Here is a tiny trained network, its code and every weight. The questions are about switching its units off for an input and a class, where a switched-off unit gives its printed mean instead of its output.

import numpy as np


def w(rows, s, z=0):
    codes = np.array(rows[::2]) - 128.0
    scale = np.full(codes.shape[1], s)
    scale[-1] = z or s
    return codes * scale


def f(y):
    return y / 2 * (1 + np.tanh(0.7978845608 * (y + 0.044715 * y**3)))


def log_softmax(a):
    a = a - a.max(-1, keepdims=True)
    return a - np.log(np.exp(a).sum(-1, keepdims=True))


def net(x, mask):
    res = np.array(x, float).reshape(1, 4) / 4 @ E
    y = f(res @ A[0][:, :-1].T + A[0][:, -1])
    res = res + np.where(mask, y, B[0][:, -1]) @ B[0][:, :-1]
    return log_softmax(res[-1] @ U[:, :-1].T + U[:, -1])


A, B = {}, {}
E = w([
[192,99,103,131,188,108,114,112,126,80,93,43],'x0',
[121,33,10,153,87,119,199,130,115,123,188,130],'x1',
[85,118,151,46,103,215,192,21,74,176,77,143],'x2',
[95,92,157,247,125,173,164,203,78,61,84,45],'x3',
],0.012)
A[0] = w([
[115,137,149,194,111,128,138,173,54,63,96,42,200],'N1',
[135,176,173,131,197,99,2,146,194,132,114,114,181],'N2',
[165,117,112,115,141,73,56,175,201,113,251,189,118],'N3',
[129,98,102,73,105,66,117,135,166,175,203,91,252],'N4',
[130,143,159,79,117,105,65,70,137,130,120,103,134],'N5',
[174,150,156,200,188,138,95,208,146,55,114,123,141],'N6',
[147,220,198,103,160,110,112,141,120,148,98,93,107],'N7',
[168,144,115,126,227,120,114,46,137,115,95,111,172],'N8',
[45,110,163,83,54,158,154,110,86,180,164,190,196],'N9',
[72,70,116,145,124,148,211,154,76,103,103,70,178],'N10',
],0.0089,0.0035)
B[0] = w([
[142,99,190,222,222,206,175,183,126,130,88,142,249],'N1',
[232,194,147,118,139,101,103,227,66,108,63,104,226],'N2',
[133,204,58,175,181,56,121,143,164,71,210,153,213],'N3',
[178,131,31,134,132,86,130,145,121,83,200,125,181],'N4',
[129,136,47,29,158,144,96,154,141,147,109,45,166],'N5',
[136,166,218,112,172,148,163,129,152,108,99,142,233],'N6',
[89,142,147,99,72,133,88,177,94,161,102,72,194],'N7',
[154,2,141,90,163,77,90,112,77,153,99,177,174],'N8',
[115,187,136,104,54,148,164,58,167,163,125,171,215],'N9',
[35,57,68,169,141,159,129,148,158,146,148,114,218],'N10',
],0.0098,0.018)
U = w([
[2,74,134,181,149,210,159,145,137,107,104,96,214],'0',
[71,82,56,141,41,105,156,155,139,104,178,94,23],'1',
[162,163,192,151,147,155,134,169,116,96,71,111,3],'2',
[152,180,67,157,147,41,118,144,185,69,199,139,160],'3',
[176,44,83,61,142,90,134,44,90,128,99,105,147],'4',
[130,166,129,58,89,106,52,167,92,133,70,71,111],'5',
[85,187,122,90,14,154,181,58,164,171,124,162,181],'6',
],0.01,0.0017)

Each question gives the input, the list of numbers given to net, and the class t.
The units are the neurons (one row each of A and B). Each row of codes is followed by its name. A weight is (code - 128) times the scale printed after its matrix; where a second scale follows, it is the last column's (A, B and U).
mask holds one flag per neuron, in row order. A switched-off neuron (its flag False) gives its mean, the last column of its row in B, instead of its output. The means were averaged over made-up inputs and are rounded, as every weight is.
A unit's drop is (log p(t) with every unit on - log p(t) with that unit switched off) / (log p(t) with every unit on - log p(t) with every unit switched off).
The circuit of an input: a set's keep is (log p(t) with only the set's units on - log p(t) with every unit switched off) / (log p(t) with every unit on - log p(t) with every unit switched off). Starting from all 10 units, units are removed one at a time, each time the one whose removal leaves the highest keep (on an exact tie, the one counted first), for as long as the keep stays at least 0.8.
circuit, biggest first: the units of the circuit, biggest drop first
unit that matters most: the unit with the biggest drop
top k neurons: the k neurons with the biggest drops, biggest first
drop when u is switched off: that unit's drop, to one decimal
input [-5,8,4,-3], class 6: unit that matters most -> N9
input [2,8,6,-1], class 1: top 4 neurons -> [N10 N6 N1 N4]
input [4,2,-1,0], class 0: top 4 neurons -> [N3 N2 N5 N9]
input [-7,-4,-1,2], class 6: circuit, biggest first -> [N1 N9]
input [2,1,1,-1], class 4: top 2 neurons -> [N3 N1]
input [4,-4,8,-7], class 4: top 2 neurons -> [N8 N2]
input [-5,8,-7,6], class 0: top 2 neurons -> [N1 N10]
input [2,2,4,-1], class 6: top 2 neurons -> [N1 N2]
input [5,-5,8,2], class 5: top 4 neurons -> [N7 N5 N1 N4]
input [6,-7,-5,-8], class 5: top 2 neurons -> [N2 N7]
input [2,8,4,-4], class 1: top 2 neurons -> [N4 N6]
input [5,-1,8,2], class 0: top 2 neurons -> [N10 N2]
input [-2,5,8,3], class 6: top 2 neurons -> [N9 N1]
input [0,1,-2,4], class 0: unit that matters most -> N2
input [-8,-3,-6,2], class 3: top 3 neurons -> [N3 N1 N8]
input [7,-7,8,-7], class 5: drop when N7 is switched off -> 1.0
input [4,2,1,4], class 0: drop when N4 is switched off -> 0.0
input [-6,-7,5,6], class 0: drop when N1 is switched off -> 0.2
input [-8,-3,6,5], class 6: drop when N9 is switched off -> 0.7
input [-7,-4,7,6], class 6: circuit, biggest first -> [N9]
input [7,-4,2,-7], class 5: top 2 neurons -> [N2 N7]
